Here is a tiny trained network, its code and every weight. The questions are about switching its units off for an input and a class, where a switched-off unit gives its printed mean instead of its output.

import numpy as np


def w(rows, s, z=0):
    codes = np.array(rows[::2]) - 128.0
    scale = np.full(codes.shape[1], s)
    scale[-1] = z or s
    return codes * scale


def norm(h):
    return h / np.sqrt((h * h).mean(-1, keepdims=True) + 1e-5)


def f(y):
    return np.maximum(y, 0)


def log_softmax(a):
    a = a - a.max(-1, keepdims=True)
    return a - np.log(np.exp(a).sum(-1, keepdims=True))


def net(x, mask):
    res = np.array(x, float).reshape(1, 3) / 4 @ E
    u = 0
    for l in range(2):
        y = f(norm(res) @ A[l][:, :-1].T + A[l][:, -1])
        res = res + np.where(mask[u : u + 9], y, B[l][:, -1]) @ B[l][:, :-1]
        u += 9
    return log_softmax(norm(res)[-1] @ U[:, :-1].T + U[:, -1])


A, B = {}, {}
E = w([
[104,6,143,109,252,251,112,102,168,192],'x0',
[255,42,108,22,86,145,163,133,185,176],'x1',
[179,147,159,124,199,32,140,181,128,158],'x2',
],0.0076)
A[0] = w([
[82,252,112,135,80,213,76,68,103,73,148],'L0N1',
[10,218,143,192,86,60,51,113,24,66,70],'L0N2',
[68,141,172,152,149,100,96,158,135,108,66],'L0N3',
[76,36,144,134,183,243,53,91,187,155,74],'L0N4',
[145,184,197,196,70,133,80,154,46,67,110],'L0N5',
[2,205,117,220,105,46,166,62,35,29,65],'L0N6',
[116,147,104,95,195,132,212,171,142,112,43],'L0N7',
[141,131,150,142,249,78,106,150,135,142,1],'L0N8',
[41,106,136,150,196,139,167,154,101,79,175],'L0N9',
],0.0068,0.0031)
B[0] = w([
[157,173,231,113,148,150,90,130,162,103,211],'L0N1',
[68,128,89,226,139,57,44,247,254,118,247],'L0N2',
[150,123,129,76,37,100,153,175,142,118,159],'L0N3',
[62,111,68,125,129,184,251,112,124,213,226],'L0N4',
[138,66,109,123,161,100,132,143,216,104,195],'L0N5',
[41,185,113,187,140,33,69,186,201,121,250],'L0N6',
[83,111,150,155,131,107,109,54,182,107,138],'L0N7',
[177,113,184,152,158,136,105,111,84,69,163],'L0N8',
[147,144,69,70,80,103,125,127,185,150,185],'L0N9',
],0.008,0.011)
A[1] = w([
[130,83,124,146,185,182,134,135,109,116,78],'L1N1',
[194,105,159,100,158,92,98,56,136,94,76],'L1N2',
[71,78,178,157,130,253,136,84,199,159,67],'L1N3',
[203,116,96,145,128,111,180,180,164,120,252],'L1N4',
[159,149,158,153,172,120,80,160,141,125,144],'L1N5',
[131,97,105,117,153,254,139,64,107,135,96],'L1N6',
[162,153,138,105,55,158,122,110,168,138,189],'L1N7',
[76,74,24,137,170,172,211,87,88,193,94],'L1N8',
[183,88,194,158,199,101,89,117,50,126,68],'L1N9',
],0.009,0.0023)
B[1] = w([
[57,90,71,107,126,184,129,89,217,157,163],'L1N1',
[145,70,183,169,73,110,150,144,79,75,148],'L1N2',
[233,123,144,117,211,211,222,196,59,122,222],'L1N3',
[32,116,109,126,104,164,108,28,82,150,201],'L1N4',
[99,141,120,87,148,170,74,73,162,19,180],'L1N5',
[84,226,116,198,219,154,102,176,189,142,205],'L1N6',
[114,158,93,170,139,80,101,194,34,163,164],'L1N7',
[81,65,113,5,88,113,144,19,238,255,247],'L1N8',
[224,150,229,165,169,156,150,97,169,15,144],'L1N9',
],0.0078,0.011)
U = w([
[187,191,127,175,169,207,157,208,63,105,1],'0',
[137,117,84,126,29,67,122,95,6,149,147],'1',
[104,102,102,104,192,199,210,97,196,235,185],'2',
[186,78,247,138,144,103,138,48,144,13,67],'3',
[62,197,105,186,132,34,57,183,245,80,227],'4',
],0.012,0.0027)

Each question gives the input, the list of numbers given to net, and the class t.
The units are the neurons (one row each of A and B). Each row of codes is followed by its name. A weight is (code - 128) times the scale printed after its matrix; where a second scale follows, it is the last column's (A, B and U).
mask holds one flag per neuron, layer by layer. A switched-off neuron (its flag False) gives its mean, the last column of its row in B, instead of its output. The means were averaged over made-up inputs and are rounded, as every weight is.
A unit's drop is (log p(t) with every unit on - log p(t) with that unit switched off) / (log p(t) with every unit on - log p(t) with every unit switched off).
The circuit of an input: a set's keep is (log p(t) with only the set's units on - log p(t) with every unit switched off) / (log p(t) with every unit on - log p(t) with every unit switched off). Starting from the 12 units with the biggest drops (on a tie, the unit counted first), units are removed one at a time, each time the one whose removal leaves the highest keep (on an exact tie, the one counted first), for as long as the keep stays at least 0.8.
circuit, biggest first: the units of the circuit, biggest drop first
k most important neurons: the k neurons with the biggest drops, biggest first
k most important neurons of layer l: the k neurons of layer l with the biggest drops, biggest first
drop when u is switched off: that unit's drop, to one decimal
input [6,-8,-1], class 2: circuit, biggest first -> (L0N4)
input [7,-8,7], class 2: circuit, biggest first -> (L0N6, L0N2)
input [2,7,5], class 3: circuit, biggest first -> (L0N4, L1N2, L0N2, L1N8)
input [-2,3,-4], class 1: 2 most important neurons of layer 0 -> (L0N4, L0N2)
input [-1,4,-3], class 1: 4 most important neurons -> (L0N4, L1N7, L0N1, L0N2)
input [-7,5,3], class 1: 2 most important neurons of layer 0 -> (L0N2, L0N6)
input [-1,6,3], class 1: 3 most important neurons -> (L0N4, L0N2, L0N6)
input [-5,3,6], class 1: 4 most important neurons of layer 0 -> (L0N2, L0N6, L0N1, L0N8)
input [5,-7,-8], class 2: 2 most important neurons -> (L0N4, L1N3)
input [-8,5,-2], class 1: 3 most important neurons -> (L0N2, L0N6, L1N6)
input [-1,0,-8], class 0: 2 most important neurons -> (L1N3, L1N8)
input [0,0,-4], class 0: 2 most important neurons -> (L0N1, L1N8)
input [-1,7,8], class 3: 2 most important neurons -> (L0N4, L0N2)
input [7,-8,2], class 2: most important neuron -> (L0N4)
input [0,2,-5], class 2: 2 most important neurons -> (L0N4, L1N8)
input [-3,3,-5], class 1: 3 most important neurons of layer 1 -> (L1N7, L1N6, L1N3)
input [-3,1,8], class 3: 2 most important neurons -> (L0N2, L0N6)
input [-1,8,-1], class 1: drop when L0N4 is switched off -> 0.6
